Below are the code and all the weights of a small trained network. Each question names an input and a class and asks about switching units off, where a switched-off unit gives its printed mean instead of its output.

import numpy as np


def w(rows, s, z=0):
    codes = np.array(rows[::2]) - 128.0
    scale = np.full(codes.shape[1], s)
    scale[-1] = z or s
    return codes * scale


def f(y):
    return y / 2 * (1 + np.tanh(0.7978845608 * (y + 0.044715 * y**3)))


def log_softmax(a):
    a = a - a.max(-1, keepdims=True)
    return a - np.log(np.exp(a).sum(-1, keepdims=True))


def net(x, mask):
    res = np.array(x, float).reshape(1, 6) / 4 @ E
    y = f(res @ A[0][:, :-1].T + A[0][:, -1])
    res = res + np.where(mask, y, B[0][:, -1]) @ B[0][:, :-1]
    return log_softmax(res[-1] @ U[:, :-1].T + U[:, -1])


A, B = {}, {}
E = w([
[181,115,1],'x0',
[129,125,128],'x1',
[161,248,134],'x2',
[221,86,182],'x3',
[128,128,127],'x4',
[129,128,124],'x5',
],0.0083)
A[0] = w([
[110,131,159,35],'n0',
[165,114,139,35],'n1',
[181,249,135,18],'n2',
[114,155,200,77],'n3',
[108,135,137,32],'n4',
[11,191,73,85],'n5',
[129,138,129,234],'n6',
[123,109,134,213],'n7',
[121,67,135,136],'n8',
[106,147,178,134],'n9',
[56,128,186,122],'n10',
[145,209,146,91],'n11',
[99,130,171,53],'n12',
[82,33,121,1],'n13',
[189,158,63,70],'n14',
[49,168,82,56],'n15',
[128,108,47,67],'n16',
[63,137,102,82],'n17',
[193,102,173,77],'n18',
[113,137,175,140],'n19',
[111,133,156,43],'n20',
[225,134,164,72],'n21',
],0.015,0.0082)
B[0] = w([
[129,78,132,122],'n0',
[153,85,174,119],'n1',
[31,108,193,224],'n2',
[148,81,81,200],'n3',
[142,9,190,110],'n4',
[182,147,177,254],'n5',
[119,166,100,228],'n6',
[95,204,114,209],'n7',
[93,170,174,195],'n8',
[137,101,76,201],'n9',
[156,106,82,236],'n10',
[89,109,136,206],'n11',
[130,84,98,146],'n12',
[74,100,201,186],'n13',
[122,59,91,194],'n14',
[171,107,159,188],'n15',
[125,88,111,185],'n16',
[181,128,171,162],'n17',
[180,139,136,181],'n18',
[130,112,84,193],'n19',
[127,80,134,121],'n20',
[158,158,174,194],'n21',
],0.013,0.0071)
U = w([
[93,118,173,75],'0',
[170,163,104,255],'1',
[251,139,167,45],'2',
[177,82,63,48],'3',
[157,175,102,211],'4',
],0.015,0.0099)

Each question gives the input, the list of numbers given to net, and the class t.
The units are the neurons (one row each of A and B). Each row of codes is followed by its name. A weight is (code - 128) times the scale printed after its matrix; where a second scale follows, it is the last column's (A, B and U).
mask holds one flag per neuron, in row order. A switched-off neuron (its flag False) gives its mean, the last column of its row in B, instead of its output. The means were averaged over made-up inputs and are rounded, as every weight is.
A unit's drop is (log p(t) with every unit on - log p(t) with that unit switched off) / (log p(t) with every unit on - log p(t) with every unit switched off).
The circuit of an input: a set's keep is (log p(t) with only the set's units on - log p(t) with every unit switched off) / (log p(t) with every unit on - log p(t) with every unit switched off). Starting from the 12 units with the biggest drops (on a tie, the unit counted first), units are removed one at a time, each time the one whose removal leaves the highest keep (on an exact tie, the one counted first), for as long as the keep stays at least 0.8.
units of the circuit, in order: the units of the circuit, biggest drop first
top k neurons: the k neurons with the biggest drops, biggest first
drop of u: that unit's drop, to one decimal
input [-1,1,8,-2,-5,-8], class 0: units of the circuit, in order	(n2)
input [-6,0,-3,-7,-6,6], class 2: top 2 neurons	(n5, n17)
input [1,7,4,-8,0,-3], class 2: top 2 neurons	(n5, n15)
input [4,-7,5,4,-2,2], class 0: units of the circuit, in order	(n2, n10)
input [-1,0,-2,-5,1,1], class 2: units of the circuit, in order	(n5, n17, n2)
input [-7,-7,3,5,-3,-7], class 3: units of the circuit, in order	(n3, n9, n19)
input [-1,8,-8,5,7,-2], class 0: top 2 neurons	(n13, n8)
input [8,4,6,-6,-1,-7], class 3: top 2 neurons	(n14, n16)
input [8,-4,7,-5,4,2], class 3: top 3 neurons	(n14, n16, n8)
input [-4,6,7,-1,5,-2], class 0: top 2 neurons	(n2, n11)
input [-7,3,-6,-4,6,-6], class 3: top 2 neurons	(n10, n2)
input [-1,-7,8,-3,-1,-7], class 0: drop of n2	0.8
input [6,-7,-8,-2,-5,-1], class 0: drop of n13	0.4
input [8,1,1,-3,-2,5], class 3: units of the circuit, in order	(n14)
input [-8,-6,0,3,5,6], class 3: drop of n3	0.1
input [-8,1,-3,-3,0,-2], class 3: drop of n1	0.0
